Below is a small trained network, with its code and all its weights. Each question gives an input and a target symbol and asks what happens when units are switched off, that is, made to give their printed mean instead of their output.

import numpy as np


def w(rows, s, z=0):
    codes = np.array(rows[::2]) - 128.0
    scale = np.full(codes.shape[1], s)
    scale[-1] = z or s
    return codes * scale


def f(y):
    return y / 2 * (1 + np.tanh(0.7978845608 * (y + 0.044715 * y**3)))


def softmax(a):
    e = np.exp(a - a.max(-1, keepdims=True))
    return e / e.sum(-1, keepdims=True)


def log_softmax(a):
    a = a - a.max(-1, keepdims=True)
    return a - np.log(np.exp(a).sum(-1, keepdims=True))


def net(x, mask):
    ids = ['ΓΣΦΨβδεητ'.index(c) for c in x.split()]
    T = len(ids)
    res = E[ids] + P[:T]
    u = 0
    for l in range(2):
        r = res
        for j in range(2):
            rows = slice(4 * j, 4 * j + 4)
            q, k, v = (r @ M[l][rows].T for M in (Q, K, V))
            z = softmax(np.where(np.tri(T) > 0, q @ k.T / 4**0.5, -1e9)) @ v
            o = O[l][rows]
            res = res + np.where(mask[u + j], z, o[:, -1]) @ o[:, :-1]
        u += 2
        y = f(res @ A[l][:, :-1].T + A[l][:, -1])
        res = res + np.where(mask[u : u + 16], y, B[l][:, -1]) @ B[l][:, :-1]
        u += 16
    return log_softmax(res[-1] @ U[:, :-1].T + U[:, -1])


Q, K, V, O, A, B = {}, {}, {}, {}, {}, {}
E = w([
[140,168,109,221,97,171,172],'Γ',
[162,56,30,178,164,217,72],'Σ',
[59,62,106,189,131,135,138],'Φ',
[177,140,136,71,205,175,177],'Ψ',
[155,105,93,132,36,184,116],'β',
[173,106,83,157,155,136,130],'δ',
[126,117,89,155,247,141,154],'ε',
[18,110,145,124,119,157,188],'η',
[138,72,111,15,122,169,115],'τ',
],0.011)
P = w([
[141,66,101,166,166,166,108],'0',
[122,99,79,115,106,83,109],'1',
[202,126,255,130,138,128,102],'2',
[120,39,89,173,160,206,187],'3',
[50,211,94,68,186,157,44],'4',
[143,73,34,121,92,99,194],'5',
[218,164,237,137,102,190,127],'6',
[117,108,97,138,107,164,206],'7',
[40,203,177,76,144,229,97],'8',
[129,109,65,137,93,151,220],'9',
],0.0098)
Q[0] = w([
[114,104,136,76,132,60,167],'0.h1',
[143,157,129,114,87,125,134],'0.h1',
[101,72,80,178,152,206,168],'0.h1',
[135,141,92,142,152,169,206],'0.h1',
[73,73,90,99,161,145,183],'0.h2',
[171,115,176,227,136,182,134],'0.h2',
[165,115,178,151,229,116,72],'0.h2',
[171,100,60,227,2,186,221],'0.h2',
],0.0071)
K[0] = w([
[125,165,141,91,123,90,101],'0.h1',
[111,162,163,115,101,136,123],'0.h1',
[144,92,93,97,100,164,181],'0.h1',
[149,105,156,77,135,133,223],'0.h1',
[93,79,123,70,135,184,241],'0.h2',
[221,149,112,253,185,226,149],'0.h2',
[177,166,190,147,220,183,62],'0.h2',
[199,129,67,169,45,136,234],'0.h2',
],0.0065)
V[0] = w([
[99,131,106,109,145,108,83],'0.h1',
[120,82,104,204,183,80,81],'0.h1',
[100,55,85,148,161,253,207],'0.h1',
[107,102,147,182,162,140,79],'0.h1',
[151,140,212,163,248,120,81],'0.h2',
[208,62,36,229,100,168,166],'0.h2',
[45,65,80,108,204,210,180],'0.h2',
[75,106,141,125,88,53,98],'0.h2',
],0.0049)
O[0] = w([
[53,165,26,187,147,36,131,110],'0.h1',
[104,51,137,135,177,75,27,145],'0.h1',
[97,72,172,177,200,185,173,253],'0.h1',
[95,69,189,110,119,115,67,145],'0.h1',
[207,158,171,144,219,25,107,100],'0.h2',
[106,32,190,254,113,118,162,244],'0.h2',
[95,57,137,61,188,181,123,207],'0.h2',
[63,200,60,161,103,67,90,78],'0.h2',
],0.0042,0.0065)
A[0] = w([
[105,154,154,65,165,129,109,131],'0.n1',
[37,122,175,116,135,191,110,213],'0.n2',
[88,45,96,162,176,111,142,169],'0.n3',
[113,95,144,182,150,137,190,171],'0.n4',
[235,89,174,140,118,152,170,195],'0.n5',
[127,76,107,155,84,137,99,148],'0.n6',
[107,138,86,162,110,118,181,171],'0.n7',
[96,71,190,114,170,159,200,226],'0.n8',
[144,97,206,130,191,138,121,170],'0.n9',
[167,155,139,112,139,115,129,77],'0.n10',
[58,128,135,103,148,190,1,254],'0.n11',
[67,100,109,115,182,148,147,207],'0.n12',
[54,134,91,107,113,108,146,121],'0.n13',
[145,138,80,173,61,111,159,150],'0.n14',
[210,137,148,153,144,138,28,165],'0.n15',
[100,60,123,43,81,127,184,186],'0.n16',
],0.0082,0.0039)
B[0] = w([
[139,81,153,102,107,172,86,133],'0.n1',
[191,196,174,138,107,129,77,206],'0.n2',
[190,91,63,174,141,101,116,209],'0.n3',
[160,128,143,207,163,131,161,215],'0.n4',
[126,68,173,125,62,141,234,201],'0.n5',
[105,78,115,175,84,90,68,162],'0.n6',
[69,196,105,210,176,130,152,153],'0.n7',
[233,145,117,162,88,159,163,253],'0.n8',
[183,85,177,137,60,127,123,182],'0.n9',
[85,113,75,92,103,101,115,119],'0.n10',
[196,137,228,76,111,137,45,180],'0.n11',
[234,143,84,181,118,128,69,200],'0.n12',
[149,180,129,134,155,64,94,132],'0.n13',
[1,176,156,224,141,131,127,142],'0.n14',
[106,141,202,56,98,85,198,142],'0.n15',
[181,179,50,68,36,193,67,171],'0.n16',
],0.0057,0.013)
Q[1] = w([
[13,143,158,102,239,66,122],'1.h1',
[163,52,49,167,139,103,199],'1.h1',
[130,134,8,145,205,166,64],'1.h1',
[118,57,109,91,133,80,224],'1.h1',
[76,222,213,71,146,157,72],'1.h2',
[175,167,161,66,107,83,109],'1.h2',
[198,98,253,142,70,153,147],'1.h2',
[47,75,162,125,46,77,211],'1.h2',
],0.0071)
K[1] = w([
[119,85,198,136,180,28,63],'1.h1',
[127,213,201,127,102,241,156],'1.h1',
[39,216,158,58,126,91,109],'1.h1',
[180,121,223,132,138,232,117],'1.h1',
[135,65,109,156,131,2,101],'1.h2',
[219,31,84,79,147,78,110],'1.h2',
[170,96,57,150,93,167,195],'1.h2',
[185,68,175,195,156,192,103],'1.h2',
],0.0071)
V[1] = w([
[215,122,150,153,201,113,97],'1.h1',
[129,169,140,112,190,137,211],'1.h1',
[108,17,118,95,162,119,119],'1.h1',
[89,99,147,227,143,71,185],'1.h1',
[120,159,162,190,162,61,65],'1.h2',
[129,125,65,114,128,64,38],'1.h2',
[180,83,139,80,10,143,141],'1.h2',
[173,130,95,111,255,96,190],'1.h2',
],0.0086)
O[1] = w([
[197,204,89,189,186,170,55,238],'1.h1',
[204,117,113,94,201,56,173,81],'1.h1',
[45,58,99,21,204,253,159,98],'1.h1',
[100,45,234,154,181,86,25,187],'1.h1',
[91,209,201,239,138,114,67,83],'1.h2',
[117,204,174,103,83,147,137,22],'1.h2',
[192,62,98,60,68,157,111,250],'1.h2',
[213,198,181,58,254,123,154,105],'1.h2',
],0.007,0.015)
A[1] = w([
[110,100,191,117,76,124,104,201],'1.n1',
[117,143,102,87,101,177,158,79],'1.n2',
[121,166,197,107,54,153,192,160],'1.n3',
[207,39,127,136,177,170,105,186],'1.n4',
[162,112,123,101,101,185,150,254],'1.n5',
[150,121,125,29,62,115,103,163],'1.n6',
[107,124,107,106,50,165,143,100],'1.n7',
[133,92,86,141,47,94,95,104],'1.n8',
[126,128,142,114,253,248,111,111],'1.n9',
[191,102,153,143,161,132,152,224],'1.n10',
[112,141,120,78,78,126,190,99],'1.n11',
[125,192,146,145,197,132,128,166],'1.n12',
[141,77,177,69,110,138,86,164],'1.n13',
[159,124,144,187,162,120,75,62],'1.n14',
[142,134,91,85,127,203,95,68],'1.n15',
[112,132,25,168,121,170,160,188],'1.n16',
],0.0064,0.0036)
B[1] = w([
[83,119,112,145,142,65,65,147],'1.n1',
[142,130,188,202,246,170,232,139],'1.n2',
[209,6,174,116,125,147,60,135],'1.n3',
[31,212,90,119,138,108,144,252],'1.n4',
[84,124,40,122,112,81,127,183],'1.n5',
[160,138,130,219,211,23,140,152],'1.n6',
[204,5,162,142,127,173,168,151],'1.n7',
[164,175,214,145,180,152,166,171],'1.n8',
[55,153,145,15,73,134,181,161],'1.n9',
[84,219,94,108,92,68,112,191],'1.n10',
[68,208,232,226,181,111,174,134],'1.n11',
[232,133,246,99,163,123,117,129],'1.n12',
[30,110,109,253,181,71,153,161],'1.n13',
[114,218,223,115,143,181,142,183],'1.n14',
[87,128,62,124,128,198,195,162],'1.n15',
[105,95,180,230,224,74,128,171],'1.n16',
],0.0046,0.034)
U = w([
[110,126,187,209,215,14,133,157],'Γ',
[14,138,128,140,82,188,170,21],'Σ',
[130,136,187,142,73,139,120,87],'Φ',
[117,160,60,108,124,44,150,254],'Ψ',
[112,16,137,152,49,97,108,125],'β',
[75,115,163,114,139,106,164,247],'δ',
[170,167,207,120,173,130,182,32],'ε',
[255,147,134,142,26,86,89,109],'η',
[180,57,174,130,183,185,174,96],'τ',
],0.0048,0.0033)

Each question gives the input, a string of symbols that net reads in full, and the target symbol t.
The units are the heads (4 rows each of Q, K, V and O) and the neurons (one row each of A and B). Each row of codes is followed by its name. A weight is (code - 128) times the scale printed after its matrix; where a second scale follows, it is the last column's (O, A, B and U).
mask holds one flag per unit, layer by layer, with each layer's heads first. A switched-off unit (its flag False) gives its mean, the last column of its rows in O or B, instead of its output. The means were averaged over made-up inputs and are rounded, as every weight is.
A unit's drop is (log p(t) with every unit on - log p(t) with that unit switched off) / (log p(t) with every unit on - log p(t) with every unit switched off).
The circuit of an input: a set's keep is (log p(t) with only the set's units on - log p(t) with every unit switched off) / (log p(t) with every unit on - log p(t) with every unit switched off). Starting from the 12 units with the biggest drops (on a tie, the unit counted first), units are removed one at a time, each time the one whose removal leaves the highest keep (on an exact tie, the one counted first), for as long as the keep stays at least 0.8.
circuit, biggest first: the units of the circuit, biggest drop first
most important unit: the unit with the biggest drop
k most important neurons: the k neurons with the biggest drops, biggest first
top k neurons in layer l: the k neurons of layer l with the biggest drops, biggest first
heads that matter: for each layer, one digit per head in row order, 1 if its drop is at least 0.15 and else 0, layers parted by /
input δ Φ Γ Σ Σ Γ Σ Φ Φ, target Γ: heads that matter => 00 / 10
input Σ τ Σ Γ Ψ ε, target Ψ: most important unit => 1.h1
input τ Σ β ε β, target Σ: top 2 neurons in layer 1 => 1.n15, 1.n9
input τ η Γ Γ Σ Σ β Σ, target β: top 3 neurons in layer 0 => 0.n3, 0.n5, 0.n12
input Γ Γ Γ Γ Σ τ Σ Φ β Σ, target β: circuit, biggest first => 1.h2, 0.n3
input Γ Ψ Ψ ε Γ, target Ψ: heads that matter => 11 / 11
input ε Σ Φ Ψ Ψ Σ Σ, target Ψ: heads that matter => 00 / 01
input η Σ δ η Γ η Ψ, target η: heads that matter => 00 / 10
input Γ Γ Ψ ε Γ Γ Γ Γ τ, target Γ: top 2 neurons in layer 1 => 1.n13, 1.n6
input Σ Ψ τ τ β τ Ψ Γ Γ Γ, target Γ: top 2 neurons in layer 0 => 0.n7, 0.n14
input Σ Γ Σ η Γ Γ Σ, target η: 2 most important neurons => 0.n8, 0.n2
input η Γ η ε, target η: 2 most important neurons => 0.n8, 1.n13
input η Γ Σ Γ Γ Γ Γ Σ Ψ, target Γ: 4 most important neurons => 0.n11, 1.n13, 0.n2, 0.n7
input η Ψ Γ Γ β, target Ψ: most important unit => 0.n11
input ε ε Γ Γ η, target ε: heads that matter => 00 / 01
input Ψ Ψ Γ δ β, target Ψ: 2 most important neurons => 0.n5, 0.n11
input τ τ Ψ τ ε, target τ: heads that matter => 00 / 11
input Γ Σ Γ Ψ δ Σ η Γ Γ, target Σ: heads that matter => 00 / 10
input τ ε τ τ Γ, target ε: 2 most important neurons => 0.n5, 0.n3
input Σ Γ Σ β, target β: most important unit => 1.h2
input Γ δ η Γ Γ τ Ψ η, target η: 2 most important neurons => 0.n8, 0.n16
input Σ Γ ε, target Σ: heads that matter => 01 / 10
input ε η Γ ε Γ η τ Ψ, target Ψ: heads that matter => 00 / 01
input Γ Ψ Ψ Γ Σ η Γ Σ Γ, target η: 2 most important neurons => 0.n16, 0.n2
input β Φ Γ Γ β, target Φ: 4 most important neurons => 0.n5, 1.n4, 0.n11, 0.n3
input Γ Ψ Γ η η τ τ Φ, target τ: 3 most important neurons => 0.n16, 1.n7, 1.n2
input Σ Γ ε Γ Ψ Γ η, target Γ: 2 most important neurons => 0.n4, 1.n13
